Below are the code and all the weights of a small trained network. Each question names an input and a class and asks about switching units off, where a switched-off unit gives its printed mean instead of its output.

import numpy as np


def w(rows, s, z=0):
    codes = np.array(rows[::2]) - 128.0
    scale = np.full(codes.shape[1], s)
    scale[-1] = z or s
    return codes * scale


def norm(h):
    return h / np.sqrt((h * h).mean(-1, keepdims=True) + 1e-5)


def f(y):
    return y / 2 * (1 + np.tanh(0.7978845608 * (y + 0.044715 * y**3)))


def log_softmax(a):
    a = a - a.max(-1, keepdims=True)
    return a - np.log(np.exp(a).sum(-1, keepdims=True))


def net(x, mask):
    res = np.array(x, float).reshape(1, 2) / 4 @ E
    u = 0
    for l in range(3):
        y = f(norm(res) @ A[l][:, :-1].T + A[l][:, -1])
        res = res + np.where(mask[u : u + 4], y, B[l][:, -1]) @ B[l][:, :-1]
        u += 4
    return log_softmax(norm(res)[-1] @ U[:, :-1].T + U[:, -1])


A, B = {}, {}
E = w([
[154,156,69,193,125,127,88,191,150,176],'x0',
[143,197,248,177,62,139,94,98,117,125],'x1',
],0.012)
A[0] = w([
[153,179,189,97,126,56,114,144,145,88,130],'0.n1',
[74,63,236,46,159,141,138,91,112,165,146],'0.n2',
[91,59,155,168,112,183,146,81,52,253,4],'0.n3',
[101,196,166,160,119,210,50,104,106,97,183],'0.n4',
],0.0054,0.0029)
B[0] = w([
[218,55,48,44,85,172,169,132,152,114,164],'0.n1',
[70,176,157,137,146,113,68,255,191,124,252],'0.n2',
[19,44,131,204,3,98,206,116,173,108,100],'0.n3',
[175,72,40,100,177,200,148,153,114,153,239],'0.n4',
],0.0073,0.0041)
A[1] = w([
[204,155,69,137,119,101,141,139,100,165,119],'1.n1',
[149,164,133,134,98,173,90,108,112,42,157],'1.n2',
[182,154,145,224,58,150,103,2,129,54,118],'1.n3',
[106,161,187,119,212,80,159,88,17,153,251],'1.n4',
],0.0062,0.0022)
B[1] = w([
[3,121,235,36,119,124,77,148,172,88,252],'1.n1',
[61,205,53,207,199,47,172,97,75,174,174],'1.n2',
[174,98,32,77,207,123,170,60,133,43,190],'1.n3',
[76,243,188,47,92,131,21,171,216,216,147],'1.n4',
],0.0075,0.0033)
A[2] = w([
[230,187,171,226,105,183,79,2,81,124,158],'2.n1',
[144,158,99,117,159,116,49,166,177,199,199],'2.n2',
[138,132,63,228,103,123,45,164,130,189,1],'2.n3',
[130,113,141,76,95,153,102,156,181,139,86],'2.n4',
],0.0085,0.0027)
B[2] = w([
[117,47,53,136,198,136,157,136,134,172,217],'2.n1',
[188,113,126,168,136,174,193,79,98,166,255],'2.n2',
[28,208,247,15,90,69,45,146,167,1,191],'2.n3',
[147,172,141,184,54,105,116,110,93,133,186],'2.n4',
],0.0097,0.0085)
U = w([
[122,53,34,123,253,168,138,109,140,122,205],'0',
[47,192,199,69,124,118,84,154,161,91,240],'1',
[213,134,134,199,79,181,188,131,43,203,78],'2',
[152,99,120,153,90,49,112,82,106,107,4],'3',
[92,98,95,192,94,73,91,69,97,119,7],'4',
],0.013,0.0036)

Each question gives the input, the list of numbers given to net, and the class t.
The units are the neurons (one row each of A and B). Each row of codes is followed by its name. A weight is (code - 128) times the scale printed after its matrix; where a second scale follows, it is the last column's (A, B and U).
mask holds one flag per neuron, layer by layer. A switched-off neuron (its flag False) gives its mean, the last column of its row in B, instead of its output. The means were averaged over made-up inputs and are rounded, as every weight is.
A unit's drop is (log p(t) with every unit on - log p(t) with that unit switched off) / (log p(t) with every unit on - log p(t) with every unit switched off).
The circuit of an input: a set's keep is (log p(t) with only the set's units on - log p(t) with every unit switched off) / (log p(t) with every unit on - log p(t) with every unit switched off). Starting from all 12 units, units are removed one at a time, each time the one whose removal leaves the highest keep (on an exact tie, the one counted first), for as long as the keep stays at least 0.8.
circuit, biggest first: the units of the circuit, biggest drop first
most important unit: the unit with the biggest drop
k most important neurons: the k neurons with the biggest drops, biggest first
top k neurons in layer l: the k neurons of layer l with the biggest drops, biggest first
drop when u is switched off: that unit's drop, to one decimal
input [8,7], class 1: circuit, biggest first => [2.n3]
input [-4,4], class 0: top 3 neurons in layer 1 => [1.n1, 1.n2, 1.n4]
input [-3,3], class 2: 3 most important neurons => [2.n3, 0.n2, 0.n4]
input [7,8], class 0: circuit, biggest first => [2.n1, 1.n3]
input [4,5], class 0: 3 most important neurons => [0.n2, 2.n1, 1.n3]
input [-3,-1], class 2: 2 most important neurons => [2.n3, 1.n1]
input [2,1], class 2: 2 most important neurons => [1.n1, 2.n3]
input [3,0], class 2: 3 most important neurons => [1.n1, 0.n2, 2.n2]
input [1,-3], class 2: 2 most important neurons => [2.n3, 1.n3]
input [7,6], class 1: 2 most important neurons => [2.n3, 0.n4]
input [-8,-7], class 1: top 2 neurons in layer 0 => [0.n4, 0.n1]
input [5,7], class 0: 2 most important neurons => [2.n1, 0.n2]
input [-3,-3], class 2: top 3 neurons in layer 2 => [2.n3, 2.n1, 2.n4]
input [3,5], class 0: most important unit => 0.n2
input [0,1], class 2: drop when 2.n3 is switched off => 0.5
input [-7,-4], class 1: drop when 2.n1 is switched off => 0.1
input [8,6], class 1: drop when 2.n3 is switched off => 5.2
